In the rows, 128 means zero.
Each row is followed by its group and then its class within the group.
[193 130 133 103 138 110 123  99  96 139  82  93 108 109 108  76 138 160
 123 135 101 134  60 176 128 199 135 140 107 103 142 201 191 150 112  86
 136 165 167  59 101 125 128  86 116 117 164 123 163 158 162 125 137 137
 120 127 112 128 159 127 145 121 127 104 130 119 117 159 128 141 122 160
 153 121  90 121 154 114 147 210 143 165 155 139 160 114 117  99  93 128
 139 126 154 121 148 179 145 101 127 101 163  92 123 149 108 135 138 143
 154 122 151 123 161 143 122 122 116 112 102  68 147 127 166 142 130 133
 120  92 132 110 101 142 137  95  90 157 164 100 144 105 117 134  85  94
 132 108 116 115 104 162 125  56 140 126 102 111 114 112 134  76  91 128
 130 145 214 117 122 160 145 113 125 106 151 117 102 126  95 147 127 142
 150 156 127  82  94 132 136 120 129 110 109 140 110 121 122 154  80 112
 143 132 101 133 148  87 175 129 138  75 131 142 102 161  87 102 130 120
 170 109 152 154 133 116 138 150 118 133 152 116  95 132 147 120]  (43) (21)
[ 66 112 122 163 107 159 145 134  94 112 155 150 130 145 145 171 114 130
 133 136 121  88 131 146 157  93 102 125 138 142 134 151 104 160 162 147
 131 140 115 203 103 120 135 126 120 145 130 124 117 114 103 130 152 125
 158 127 108 131 152 101 127 128 137 141 143 122 159  64 134 126 115 109
 104 166  95 160 105 162 107  69 121 109 124 100  94 136 142 155 107 142
 104 125 101 113 127 137 134 125 118 141  81 130 103 112 132 131 150 143
 117 137 131  82 138 139 103 125 110 164 177 135  96 153 135 182 135 133
  81 181 140 123 155 168  98 156 156  92 130  93 140 139 139 124 120 127
 130 132  95  86 141 127 141 190 112 123 153 134 160 170 125 153 138 102
 117 121 156 153 123 100 131 120  76 116 153 129 204 171 178 132 118 115
  98 102 125 143 173 120 139 148 141 126 145  98 147 170 135 128 151 146
 110 122 145 108 125 155 152 130  94 166 142 128 176 108 162 144 140 131
 114 114 121 135 140 152 103 142 112 123 118 139 146 141 130 152]  (42) (24)
[191 118 152 130 132  95  97 120 142 124  70 105  91 143  94  92 129 170
 107 126 118 155 111 152 122 164 156 120 100 116 133 166 155 126  93  93
 183 122 165  75 123 129 129 118 110 122 149 134 155 157 156 158 135 164
 140 124 134 130 156  96 145 138 136  82 138 114 112 142 113 137 111 151
 169 128 126 128 163 113 153 138 116 151 146 161 150  96 127  84 153 103
 163 139 149 151 152 144 143  98 100 136 127 138 149 166 107 109 119 159
 141 115 153 107 136 142 139 126 101  98  71 120 141 119 159 145  87 132
 119 100 146 128 120 146 142 111  74 149 171  99 167 123  67 117  68 120
 124 132  91 128 110 149 116  68 148 174  96 123 131 120 148  60 106 114
 106 127 155 107  97 152 172 103 169 117 133 120  90 119 114 171 131 153
 174 162 140 108  78 109 150 104 120  97 106 154 118 118  72 145 103 109
 147 118 117 138 160  93 193 147 112  99 149 119 207 168  86  79 136 129
 126 121 161 150 127 118 138 155 113 152 155 112  99 133 120 132]  (43) (21)
[ 71 133 107 112 174 141  72 137  67 198 152  60 143 172 101 107  74 199
  98 162  98 122 104 134 156 149 138 131 114 140 146 250 134 165  74  67
 167 181 138 148  70 150 195 103  93  91  85 120 121 127 110 116 129 141
 152 130 144 129 119 169  78  87 144 141 142 148 116 120 149 169  71 156
  91 119  64 124 196 142 103 141 149 154 111 139 136 126 145 134 124 190
 176 150 142  78 149 151 150  79 116 105 111 136 132  85 102 140 178 155
  35 147 146 165 143 124 124 114  46 143 140 157 150 111 183 234 127 127
 107 106 107 154 101 140 192 116 119 109 136  89 120  68  84 176  71 166
 155 122 122 161 210 107  78 150 167 165 125 118 177 195 126 171 110  61
  90  91 155 175 101  89 154 156  93 109 182 134 144  78 156 126 123 129
 119 112 114 132 140 132  92 147 120 167 119 108 113 132 100 146  63 142
  83 124  66 172 158 126 184 145 148 115 130 163 109 107  99  86 147 101
 102 111 135 101 149 139 178 154 138 126 155 107 148 140 121 101]  (35) (23)
[ 60 137 111 138 126 164 131 150 118 163 173 140 143 147 134 144 108 134
 120 121 141  99 120 128 146 122 112 130 144 132 113 150 119 133 153 134
 164 159 104 181  98 137 197 122 121 122  72 140 108 112 121 120 132 110
 129 117 126 141 113 154 118 114 119 125 148 138 121 106 160 125  93 115
 105 151 118 123 139 156  96 102 132 111 112 116 110 133 140 158 168 176
 122 102 115  95 123 134 112 141 138 143  97 132 127  80 113 130 159 115
  75 153 113 143 150 104  99 123 115 164 168 150 123 125 117 163 152 112
 109 132 117 136 114 112 130 151 165  97  95 133 118 118 116 132 130 154
 139 125 121 159 139  96 100 174 127 127 139 135 149 192 133 209 124 126
 115  85 140 149 145 103 141 132  88 132 146 134 173 108 123  96 102  99
  86 111 126 147 167 126 121 149 131 149 140 124 142 137 154 105 122 137
 111 120 128 123 120 151 133 132 125 139 113 128 154 117 145 151 146 131
 116 121 132 133 137 145 123 126 118 134 134 111 141 130 143 130]  (42) (31)
[102 132 119 143 140 147 125 134 104 122 136 120 123 140 124 139 115 132
 134 127 119  93 135 149 150 111  67 135 143 137 123 252 111 134 147  97
 136 151 105 184 118 124 138 112  96 117 109 124 113 119 119 135 108 142
 144 143 111 129 130 128 125 121 155 138 133 108 156 102 153 119 168 120
  74 143 109 135 116 138  90 100 135 124 128 117  90 126 120 145 161 141
 112 133 115 113 128 128 146 130 127 150 113 137 154 121 129 125 163 113
 119 112 125 126 137 117 112 120 110 146 136 121 124 151 137 145 136 108
 102 143 129 135 130 140 117 147 160 116 105 129 124 130 104 140 113 128
 151 126 117 124 137 118 131 145 137 125 131 128 132 167 128 176 123 111
 117 117 138 147 129  97 129 122  88 131 140 131 147 152 157 116 105 130
 107 111 119 140 172 123 110 143 137 136 143 123 138 157 119 112 137 153
 116 115 113 110 114 141 152 136 120 157 144 126 153 113 156 137 156 110
 128 120 121 115 143 136 112 137 127 108 121 180 139 134 112 117]  (42) (31)
[ 40 115 128 154 138 153  88 148 106 154 172 153 110 174 124 190 105 121
 137 128 119  82 131 146 145  96 121 133 149 139 121 123 103 155 151 157
 125 117 166 241  98 125 132 140 122 138  94 159 130 117 108 145 143 139
 173 141 131 107 134 107 135 129 149 112 143 134 140  55 123 107 107 100
  96 142 108 126 143 173 106 112 119  90  84  96 104 122 104 137 145 150
 145 104  87  86 122 126 112 126 102 146  23 140 113 108 115 124 134 107
  89  97 114  66 150 114 117 111  84 139 143 146 121 136 107 172 127 110
  83 126 143 143 144 155 114 148 153  84 109 133 156 140 125  88 137 173
 106 161 116 129 142  92 117 197 110 167 116 158 156 212 126 166 165 103
 119  96 136 143 130  97 144 113 125 128 123 123 197 154 175 142 128 126
 103 104 136 177 129 106 159 143 133 112 154  93 137 128 124 122 136 129
 103  95 145 161 127 173 145 145  86 176 123 133 201  89 135 159 139 128
 110 141 114 139 145 169 100 137 115 158 119 149 152 158 117 168]  (42) (24)
[ 68 115 127 166 128 158 142 161 113 121 175 153 132 171 121 177 140 127
 127 134 129  73 134 164 148  84  91 135 147 162 109 119 120 167 161 149
 135 141 109 195 120 108 126 129 122 124  97 147 130 118 103 153 151 149
 176 134 115 130 163  89 131 137 168 120 142 135 142  75 136 109 127  93
  97 152 130 130 133 153 152 106 116  99 131 100 102 120 127 152 149 146
 118  84  95 136 123 137 115 119 114 138  54 130 135 136 136 129 146 101
  97 119 127 105 134 121  92 110 104 142 132 153 119 143 131 165 142  82
 118 159 141 144 149 149 118 153 147 101 125 131 153 142 127 132 110 135
 113 130 104 129 144 121  76 178 139 142 182 153 149 158 130 174 137 132
 144 128 146 140 121 146 201 101 120 230 146 166 188 171 171 129 145 120
 112 128 156 144 144 134 157 141 151 137 150 118 135 136 110 106 134 101
 105 119 131 133 113 161 142 139 108 157 128 103 152  97 120 145 148 136
 119 124  99 147 104 149 114 133 117 158 130 134 163 110 119 164]  (42) (24)
[ 26 126  78 111 162 166  97 103  80 182 169  94 119 178 155 110  62 179
 110 107 117 119 131 135 155 125 130 138 112 158 135 223 121 141 103  77
 158 170 119 208  93 152 174 149 129 134  79  97 106 117 143 101 116 133
 151 121 145 121  90 154 116  92 131 132 121 137  95 114 127 151  93 135
 120 118  97 107 189 123  87 128 148 137 126 104 114 155 130 118 101 166
 134 141 140  87 119 148 166  87 162  93 141 116 123 106 118 127 160 151
  51 162 119 154 132 134  95 103  50 139 167 151 138 117 156 188 111 114
  97 122 142 153 112 140 153 121 130  97 113 127 119  97 125 164  85 140
 151 153 139 146 154 112  80 150  95 142 122 125 167 193 126 182 100  80
  97 109 136 152  90 126 107 159  98 112 149 127 146  84 132 119 136 100
 104 108 102 133  92 137 118 141 118 164 117  98 110 128 145 147  83 106
 105 114  80 162 134 154 133 116 131 123 115 146 137  94 118 149 152  97
 104 121 128 132 131 148 152 135 137 130 143 104 140 144 138 112]  (35) (17)
[ 49 125 117 151 138 158 146 144 128 141 169 138 134 146 136 159 117 108
 139 129 106  97 132 132 170 101  87 136 144 124 113 140 112 138 150 123
 132 152  90 200 102 131 151 142 135 125  94 125 100 114 108 142 110 119
 139 106 114 113 128 127 125 123 132 123 140 134 150  63 133 141 115 120
 110 152 104 136 116 144 101  93 145  92  97 112 104 142 134 159 171 164
 123 120  93  77 107 125 141 148 130 135  91 141 116 108 137 129 149 101
 100 144 114 127 127 123  93 115  96 161 176 160 117 135 141 159 111 108
 101 151 123 143 162 124 111 159 172  84 129 121 108 135 156 130 125 134
 151 152 105 139 161 124 126 199 109 110 153 127 140 167 119 180 132 121
 119 116 148 160 130  96 106 139  76 143 163 148 180 128 161 102 120 109
  99 100 125 150 161 107 107 151 131 162 140 109 132 155 134 111 126 148
 103 129  92 124 130 155 146 115 122 167 125 127 167  83 148 140 167 121
 128 110 114 160 145 145 126 123 147 127 124 132 139 124 133 140]  (42) (31)
[ 31 142  85  87 152 158  90 132  86 171 190 114 139 156 139 141 112 103
 151  99 147 124 141 118 153  89 112 138 135 157 108 177  80 114 133 133
 153 172 118 176 116 163 159 138 100  90 102 104 110 122 140  90 111 136
  92 125 139 143  73 134  98 100 139 134 121 131 123  69 153 128  93 125
 113 149 195 116 157 124 114 111 156  95 118 113 126 157 113 130 104 139
 133 130 109 116 135 130 145 102 160 143 145 107 125 111 197 133 160 119
  65 122 105 151 109 115 109  98  79 156 194 158 131 129 130 135 150 135
 112 109 103 142 133 124 151 137 168  69  97 127 133 139 121 186 109 136
 143 121 114 127 158 105 104 204  82 196 114 127 175 197 128 183 111 101
 116 109 138 152 129 129  89 181  90 130 152 147 172  66 138 113 145  99
  91  87 151 128 162 121 127 185 139 142 139 103 140 144 169 119 107 129
  98 139  83 173 108 158  91 132 147 146 121 159 162  99 137 126 154 152
 128 120 136 106 140 140 114 125 138 146 117 115 156 142 141 119]  (35) (17)
[ 21 141 124 156 167 148 138 150 122 134 155 140 107 137 138 167 146 134
 142 136 149  83 126 163 155 112 105 131 146 140 106 136 120 135 150 140
 142 132 124 203 101 134 130 136 134 125 126 119 108 126  61 137 129 125
 177 137 114 119 142 105 118 128  97 132 128 117 152  59 145 104 119 119
  74 163 120 141 104 134  91  71 119 123 109 105 109 120 130 162 146 142
 110 122  95  98 135 124 126 150 122 184  59 136 113 105 142 124 140 100
 102 135 128 100 127 110 105 123  88 193 174 129 111 167  85 165 149  99
  72 128 151 139 150 155 129 170 185  66 111 121 144 126 127 138 104 138
 135 115 106 139 155 124 138 191  75 111 140 141 134 182 121 186 147 107
  99 128 141 153 108 108 132 136 111  99 148 133 193 147 182 106 114 109
 105 102 137 154 181 111 158 143 109 115 147 110 159 167 126 130 157 162
 114 101 115  98 110 193 116 152 101 156 146  90 195 127 162 157 166 148
 109 122 167 142 141 129  78 134 128 147 122 145 159 132 119 131]  (42) (24)
[191 123 157 115 134 118 139 122 140 127 102 120 118 132 116 108 132 115
 136 132 131 154 114 123 119 133 150 123 116 117 138 146 155 136 112 103
 122 119 142  71 139 128 101 135 144 130 148 151 143 131 146 104 127 115
 144 132 116 126 145 128 141 135 125  99 134 133 113 139 109 150 128 141
 130 109 131 109 144 113 147 146 121 173 148 146 144 111 119 163 119 103
 132 134 144 132 137 138 136 114 131 136 130 139 119 166 144 122 120 152
 150 130 138 124 131 139 134 127 141 118  87 105 128 128 134 113 133 139
 144 119 119 137 103 129 140 105  91 143 140 128 131 119 113 101 123 116
 121 131 135 140 114 141 154  97 120 125 127  98 106 100 138  65 116 135
 104 147 113 114 127 145 142 128 139 130 141 175  92 142 103 146 132 130
 147 144  73 101 105 131 126 119 130 128 131 146 113 115 112 120 105 111
 166 129 131 144 118 116 128 127 133  90 129 133 105 146 115 122 117 131
 139 143 132 132 130 120 147 132 126 124 142 121 101  99  96  84]  (43) (21)
